Below is a small trained network, with its code and all its weights. Each question gives an input and a class and asks what happens when units are switched off, that is, made to give their printed mean instead of their output.

import numpy as np


def w(rows, s, z=0):
    codes = np.array(rows[::2]) - 128.0
    scale = np.full(codes.shape[1], s)
    scale[-1] = z or s
    return codes * scale


def norm(h):
    return h / np.sqrt((h * h).mean(-1, keepdims=True) + 1e-5)


def f(y):
    return np.maximum(y, 0)


def log_softmax(a):
    a = a - a.max(-1, keepdims=True)
    return a - np.log(np.exp(a).sum(-1, keepdims=True))


def net(x, mask):
    res = np.array(x, float).reshape(1, 6) / 4 @ E
    u = 0
    for l in range(2):
        y = f(norm(res) @ A[l][:, :-1].T + A[l][:, -1])
        res = res + np.where(mask[u : u + 13], y, B[l][:, -1]) @ B[l][:, :-1]
        u += 13
    return log_softmax(norm(res)[-1] @ U[:, :-1].T + U[:, -1])


A, B = {}, {}
E = w([
[123,124,123,127,127,137,127,127],'x0',
[254,98,51,218,80,158,115,132],'x1',
[155,192,131,156,241,215,181,155],'x2',
[130,124,129,128,132,126,125,128],'x3',
[64,199,92,196,140,107,57,123],'x4',
[128,131,127,127,125,131,128,128],'x5',
],0.013)
A[0] = w([
[88,122,128,122,148,138,125,135,77],'L0N1',
[105,87,145,116,27,85,98,113,227],'L0N2',
[112,116,137,105,105,157,157,122,3],'L0N3',
[58,182,188,72,250,169,166,111,103],'L0N4',
[170,166,126,178,175,207,154,198,37],'L0N5',
[188,83,104,140,65,95,103,97,30],'L0N6',
[2,121,210,24,108,55,99,150,170],'L0N7',
[116,99,159,50,152,122,173,144,7],'L0N8',
[189,52,183,57,112,151,210,143,227],'L0N9',
[201,32,197,38,107,178,212,140,60],'L0N10',
[83,158,139,117,143,136,119,96,33],'L0N11',
[101,186,95,162,140,105,67,129,133],'L0N12',
[148,88,75,146,69,139,72,79,74],'L0N13',
],0.009,0.0058)
B[0] = w([
[152,154,100,116,131,81,136,143,136],'L0N1',
[147,72,37,116,134,66,114,115,230],'L0N2',
[113,125,152,90,126,119,118,112,129],'L0N3',
[101,149,162,107,31,97,126,223,206],'L0N4',
[150,124,94,111,185,108,135,25,175],'L0N5',
[109,139,99,114,135,101,119,209,167],'L0N6',
[174,134,86,149,216,147,143,3,252],'L0N7',
[101,114,198,78,90,191,119,84,155],'L0N8',
[170,82,109,22,90,182,215,144,242],'L0N9',
[59,170,132,243,180,85,1,122,214],'L0N10',
[134,137,117,121,191,92,120,158,138],'L0N11',
[86,110,165,188,126,123,89,101,175],'L0N12',
[105,114,190,128,98,116,145,180,172],'L0N13',
],0.0096,0.012)
A[1] = w([
[100,101,133,97,142,127,120,42,53],'L1N1',
[124,92,114,156,26,104,85,205,62],'L1N2',
[118,96,80,139,99,61,87,52,76],'L1N3',
[100,169,171,112,133,171,125,170,129],'L1N4',
[166,135,98,185,121,191,137,150,91],'L1N5',
[63,179,206,103,133,160,133,202,111],'L1N6',
[168,154,131,101,128,119,172,133,74],'L1N7',
[99,197,134,156,207,99,129,104,99],'L1N8',
[50,194,185,134,152,91,88,221,2],'L1N9',
[186,156,133,198,171,245,151,128,112],'L1N10',
[125,137,236,47,60,185,209,188,3],'L1N11',
[159,132,128,164,150,171,130,123,82],'L1N12',
[191,94,95,26,117,138,229,141,125],'L1N13',
],0.012,0.0069)
B[1] = w([
[136,153,153,137,195,165,115,60,183],'L1N1',
[117,119,143,183,74,142,104,200,189],'L1N2',
[97,195,212,145,133,194,124,136,236],'L1N3',
[130,168,120,146,97,113,154,158,163],'L1N4',
[90,106,144,113,145,72,104,77,167],'L1N5',
[129,189,119,171,78,129,236,228,181],'L1N6',
[104,114,161,115,102,158,100,120,143],'L1N7',
[158,119,50,144,133,51,119,138,184],'L1N8',
[246,65,39,134,152,118,207,125,159],'L1N9',
[58,142,153,84,180,102,103,25,193],'L1N10',
[18,184,218,171,131,105,10,135,183],'L1N11',
[102,129,139,112,131,131,100,93,152],'L1N12',
[199,91,166,34,122,235,202,159,253],'L1N13',
],0.011)
U = w([
[156,81,154,32,170,210,166,35,231],'0',
[80,179,93,169,200,62,64,19,162],'1',
[191,46,107,73,53,174,150,251,20],'2',
[86,116,126,230,41,101,45,178,152],'3',
[82,201,225,84,95,183,177,227,3],'4',
[131,189,28,183,132,65,224,201,165],'5',
],0.018,0.0017)

Each question gives the input, the list of numbers given to net, and the class t.
The units are the neurons (one row each of A and B). Each row of codes is followed by its name. A weight is (code - 128) times the scale printed after its matrix; where a second scale follows, it is the last column's (A, B and U).
mask holds one flag per neuron, layer by layer. A switched-off neuron (its flag False) gives its mean, the last column of its row in B, instead of its output. The means were averaged over made-up inputs and are rounded, as every weight is.
A unit's drop is (log p(t) with every unit on - log p(t) with that unit switched off) / (log p(t) with every unit on - log p(t) with every unit switched off).
The circuit of an input: a set's keep is (log p(t) with only the set's units on - log p(t) with every unit switched off) / (log p(t) with every unit on - log p(t) with every unit switched off). Starting from the 12 units with the biggest drops (on a tie, the unit counted first), units are removed one at a time, each time the one whose removal leaves the highest keep (on an exact tie, the one counted first), for as long as the keep stays at least 0.8.
circuit, biggest first: the units of the circuit, biggest drop first
k most important neurons: the k neurons with the biggest drops, biggest first
k most important neurons of layer l: the k neurons of layer l with the biggest drops, biggest first
drop when u is switched off: that unit's drop, to one decimal
input [0,-3,3,5,0,0], class 4: circuit, biggest first	[L0N4]
input [0,6,0,-8,2,4], class 3: 2 most important neurons	[L0N7; L0N9]
input [1,1,-5,2,-5,0], class 2: 3 most important neurons	[L0N9; L0N6; L0N5]
input [7,0,7,2,8,-3], class 5: 2 most important neurons	[L0N7; L0N4]
input [0,-5,7,-8,2,4], class 5: 2 most important neurons	[L0N9; L1N9]
input [7,-2,8,-3,0,3], class 4: 2 most important neurons	[L0N10; L0N4]
input [-2,0,4,6,5,5], class 5: 2 most important neurons	[L0N7; L0N4]
input [-7,0,5,4,-8,4], class 4: 2 most important neurons	[L0N9; L0N7]
input [5,8,1,-1,0,4], class 0: 2 most important neurons	[L0N10; L0N4]
input [5,2,0,-8,-5,-4], class 2: 3 most important neurons of layer 0	[L0N7; L0N9; L0N10]
input [1,-6,1,5,7,-3], class 5: 3 most important neurons of layer 0	[L0N4; L0N2; L0N5]
input [8,-8,6,-5,2,-5], class 5: 2 most important neurons of layer 0	[L0N9; L0N4]
input [6,-6,5,-3,-3,0], class 4: 2 most important neurons	[L0N4; L1N11]
input [7,3,0,-2,-3,7], class 2: circuit, biggest first	[L0N7]
input [-1,-4,2,-2,-8,7], class 4: 2 most important neurons	[L0N4; L0N9]
input [0,5,-1,8,8,-7], class 3: drop when L0N7 is switched off	1.5
input [-8,8,2,8,5,-6], class 1: drop when L0N4 is switched off	0.2
input [-2,-6,2,-3,-8,3], class 4: drop when L0N4 is switched off	1.1
